Below is a small trained network, with its code and all its weights. Each question gives an input and a class and asks what happens when units are switched off, that is, made to give their printed mean instead of their output.

import numpy as np


def w(rows, s, z=0):
    codes = np.array(rows[::2]) - 128.0
    scale = np.full(codes.shape[1], s)
    scale[-1] = z or s
    return codes * scale


def norm(h):
    return h / np.sqrt((h * h).mean(-1, keepdims=True) + 1e-5)


def f(y):
    return y / 2 * (1 + np.tanh(0.7978845608 * (y + 0.044715 * y**3)))


def log_softmax(a):
    a = a - a.max(-1, keepdims=True)
    return a - np.log(np.exp(a).sum(-1, keepdims=True))


def net(x, mask):
    res = np.array(x, float).reshape(1, 6) / 4 @ E
    u = 0
    for l in range(3):
        y = f(norm(res) @ A[l][:, :-1].T + A[l][:, -1])
        res = res + np.where(mask[u : u + 6], y, B[l][:, -1]) @ B[l][:, :-1]
        u += 6
    return log_softmax(norm(res)[-1] @ U[:, :-1].T + U[:, -1])


A, B = {}, {}
E = w([
[74,142,158,214,138],'x0',
[87,207,46,130,150],'x1',
[178,32,32,156,115],'x2',
[112,140,183,145,96],'x3',
[115,96,61,126,254],'x4',
[69,188,137,91,126],'x5',
],0.0074)
A[0] = w([
[98,64,62,125,133,252],'L0N1',
[103,155,114,102,150,25],'L0N2',
[111,67,169,96,112,188],'L0N3',
[164,166,138,107,249,80],'L0N4',
[90,184,141,104,150,235],'L0N5',
[58,141,137,117,162,156],'L0N6',
],0.013,0.0028)
B[0] = w([
[163,103,138,125,40,254],'L0N1',
[170,101,122,140,255,135],'L0N2',
[192,37,180,144,101,195],'L0N3',
[193,162,141,106,127,203],'L0N4',
[157,146,63,169,120,221],'L0N5',
[206,248,198,145,85,185],'L0N6',
],0.0075,0.0055)
A[1] = w([
[144,89,76,140,185,57],'L1N1',
[109,140,185,109,244,179],'L1N2',
[40,121,58,187,82,147],'L1N3',
[137,136,72,140,155,111],'L1N4',
[162,173,158,65,2,251],'L1N5',
[208,148,145,96,169,138],'L1N6',
],0.0083,0.0028)
B[1] = w([
[82,76,101,96,2,130],'L1N1',
[183,10,148,126,144,133],'L1N2',
[131,118,205,209,72,145],'L1N3',
[114,191,47,106,121,134],'L1N4',
[202,102,154,188,93,255],'L1N5',
[174,87,163,155,175,160],'L1N6',
],0.0075,0.0081)
A[2] = w([
[112,94,7,118,111,130],'L2N1',
[159,123,138,96,12,254],'L2N2',
[152,60,54,159,141,155],'L2N3',
[155,189,92,139,200,62],'L2N4',
[2,92,132,158,79,84],'L2N5',
[161,137,103,249,136,89],'L2N6',
],0.0093,0.0031)
B[2] = w([
[84,188,107,149,42,154],'L2N1',
[134,142,128,204,121,255],'L2N2',
[109,196,112,219,184,174],'L2N3',
[115,87,71,2,167,146],'L2N4',
[215,97,179,88,132,127],'L2N5',
[183,97,161,135,142,191],'L2N6',
],0.0084,0.0088)
U = w([
[129,199,62,62,253,79],'0',
[72,151,44,163,67,251],'1',
[1,91,101,65,133,3],'2',
[192,32,165,193,110,224],'3',
],0.0092,0.0032)

Each question gives the input, the list of numbers given to net, and the class t.
The units are the neurons (one row each of A and B). Each row of codes is followed by its name. A weight is (code - 128) times the scale printed after its matrix; where a second scale follows, it is the last column's (A, B and U).
mask holds one flag per neuron, layer by layer. A switched-off neuron (its flag False) gives its mean, the last column of its row in B, instead of its output. The means were averaged over made-up inputs and are rounded, as every weight is.
A unit's drop is (log p(t) with every unit on - log p(t) with that unit switched off) / (log p(t) with every unit on - log p(t) with every unit switched off).
The circuit of an input: a set's keep is (log p(t) with only the set's units on - log p(t) with every unit switched off) / (log p(t) with every unit on - log p(t) with every unit switched off). Starting from the 12 units with the biggest drops (on a tie, the unit counted first), units are removed one at a time, each time the one whose removal leaves the highest keep (on an exact tie, the one counted first), for as long as the keep stays at least 0.8.
circuit, biggest first: the units of the circuit, biggest drop first
top k neurons: the k neurons with the biggest drops, biggest first
k most important neurons of layer l: the k neurons of layer l with the biggest drops, biggest first
drop of u: that unit's drop, to one decimal
input [-6,2,1,2,8,-5], class 1: circuit, biggest first => (L1N1; L2N1; L1N5)
input [-4,-2,-8,5,7,0], class 0: circuit, biggest first => (L0N1; L1N5)
input [7,2,-8,-6,7,-8], class 0: circuit, biggest first => (L1N5; L2N4)
input [-6,3,7,3,1,0], class 1: 3 most important neurons of layer 0 => (L0N6; L0N3; L0N4)
input [-8,6,5,-5,0,-3], class 1: top neuron => (L2N1)
input [3,6,-3,-8,-2,6], class 0: circuit, biggest first => (L0N2; L2N4)
input [5,4,-4,-3,6,-6], class 0: circuit, biggest first => (L1N5; L2N4)
input [-2,-1,8,-4,0,0], class 1: top 2 neurons => (L2N1; L0N6)
input [8,1,-1,7,6,-1], class 0: top 2 neurons => (L0N6; L1N5)
input [-7,1,-2,-5,-1,4], class 0: 3 most important neurons of layer 0 => (L0N1; L0N2; L0N3)
input [1,2,1,-3,5,1], class 0: 3 most important neurons of layer 0 => (L0N4; L0N3; L0N2)
input [4,2,4,-5,7,-7], class 1: top 2 neurons => (L2N1; L1N5)
input [5,2,-3,4,6,-4], class 0: 2 most important neurons of layer 0 => (L0N3; L0N1)
input [2,7,-8,-1,-2,-6], class 0: top 2 neurons => (L0N1; L2N4)
input [-5,3,5,-3,7,-1], class 1: top 3 neurons => (L2N1; L1N1; L0N1)
input [-6,-1,7,-5,6,-6], class 1: top 2 neurons => (L2N1; L1N5)
input [5,-2,-4,-4,8,-1], class 0: 2 most important neurons of layer 1 => (L1N5; L1N3)
input [-4,2,4,-7,0,-2], class 1: 2 most important neurons of layer 0 => (L0N6; L0N3)
input [-4,-4,8,-4,7,-1], class 1: most important neuron of layer 2 => (L2N1)
input [-8,-2,8,-4,8,0], class 1: drop of L1N3 => 0.0
input [5,1,-4,-6,3,1], class 0: drop of L1N5 => 0.1
input [7,5,-7,4,8,-4], class 0: drop of L1N5 => 0.1
